data = ((1.219, 1.295, -0.454, 0.578), (2.328, 3.418, -3.411, 0.608), (0.100, 2.475, -3.506, -1.753), (1.766, 2.434, -1.718, 0.460), (2.093, -0.902, 2.878, 3.542), (3.099, 0.651, 0.264, 3.942), (4.085, 0.631, 0.534, 5.397), (-0.547, -2.029, 3.559, 0.606), (0.796, 2.567, -5.157, -0.484), (-0.733, -1.531, 3.437, -0.168), (-0.698, 0.946, -0.403, -1.958), (-2.292, -0.833, 1.612, -2.895), (-0.416, -1.598, 3.202, 0.424), (-3.227, -1.378, 1.683, -3.751))
data[0,-4]	1.219
data[12,3]	0.424
data[:, 1]	[1.295, 3.418, 2.475, 2.434, -0.902, 0.651, 0.631, -2.029, 2.567, -1.531, 0.946, -0.833, -1.598, -1.378]
data[-8,0]	4.085
data[-2,-3]	-1.598
data[-14]	[1.219, 1.295, -0.454, 0.578]
data[7,1]	-2.029
data[-5,2]	3.437
data[10,-2]	-0.403
data[11]	[-2.292, -0.833, 1.612, -2.895]
data[1,1]	3.418
data[1,-2]	-3.411
data[13,1]	-1.378
data[12]	[-0.416, -1.598, 3.202, 0.424]
data[-2,-2]	3.202
data[-5]	[-0.733, -1.531, 3.437, -0.168]
data[:, -4]	[1.219, 2.328, 0.100, 1.766, 2.093, 3.099, 4.085, -0.547, 0.796, -0.733, -0.698, -2.292, -0.416, -3.227]
data[5,-1]	3.942
data[-1]	[-3.227, -1.378, 1.683, -3.751]
data[:, 2]	[-0.454, -3.411, -3.506, -1.718, 2.878, 0.264, 0.534, 3.559, -5.157, 3.437, -0.403, 1.612, 3.202, 1.683]
data[-6,-2]	-5.157
data[10,1]	0.946
data[9,0]	-0.733
data[-1,0]	-3.227
data[4,2]	2.878
data[8,-1]	-0.484
data[7,3]	0.606
data[-9,-3]	0.651
data[2,-2]	-3.506

grid = 90,108,220,26,94
grid[0] => 90
grid[3] => 26

W =
[[-12 -15 -14 -17]
 [  3   5   3  -4]
 [-17 -15 -15 -10]
 [ 27  17  10  10]
 [ -8 -25 -38 -34]
 [ -9  -8  -3  -9]
 [-14 -14 -11  -9]
 [ 13   9   6  -1]
 [ -3   1   4 -11]]
Indices start at 0.
row 0 col 0 => -12
row 1 col 0 => 3
row 6 col 2 => -11
row 1 col 2 => 3
row 4 col 3 => -34
row 2 col 2 => -15
row 5 col 1 => -8
row 5 col 2 => -3
row 4 col 0 => -8
row 6 col 1 => -14
row 1 col 3 => -4
row 0 col 1 => -15
row 3 col 0 => 27
row 4 col 1 => -25
row 2 col 1 => -15
row 0 col 2 => -14
row 6 col 0 => -14
row 7 col 1 => 9
row 3 col 3 => 10
row 7 col 0 => 13
row 8 col 0 => -3

A =
-15  -43   21   38    3  -39  -12
 19  -18  -15   29  -48  -29  -42
-14  -49   22   43    5  -42  -13
 42  -22  -20   27  -17   -2  -17
 13  -39   -4   24    6  -14   -6
Indices start at 0.
row 0 col 0 = -15
row 0 col 6 = -12
row 3 col 0 = 42
row 2 col 6 = -13
row 3 col 2 = -20
row 2 col 1 = -49
row 1 col 1 = -18
row 0 col 4 = 3
row 3 col 6 = -17
row 4 col 3 = 24
row 2 col 4 = 5
row 2 col 0 = -14
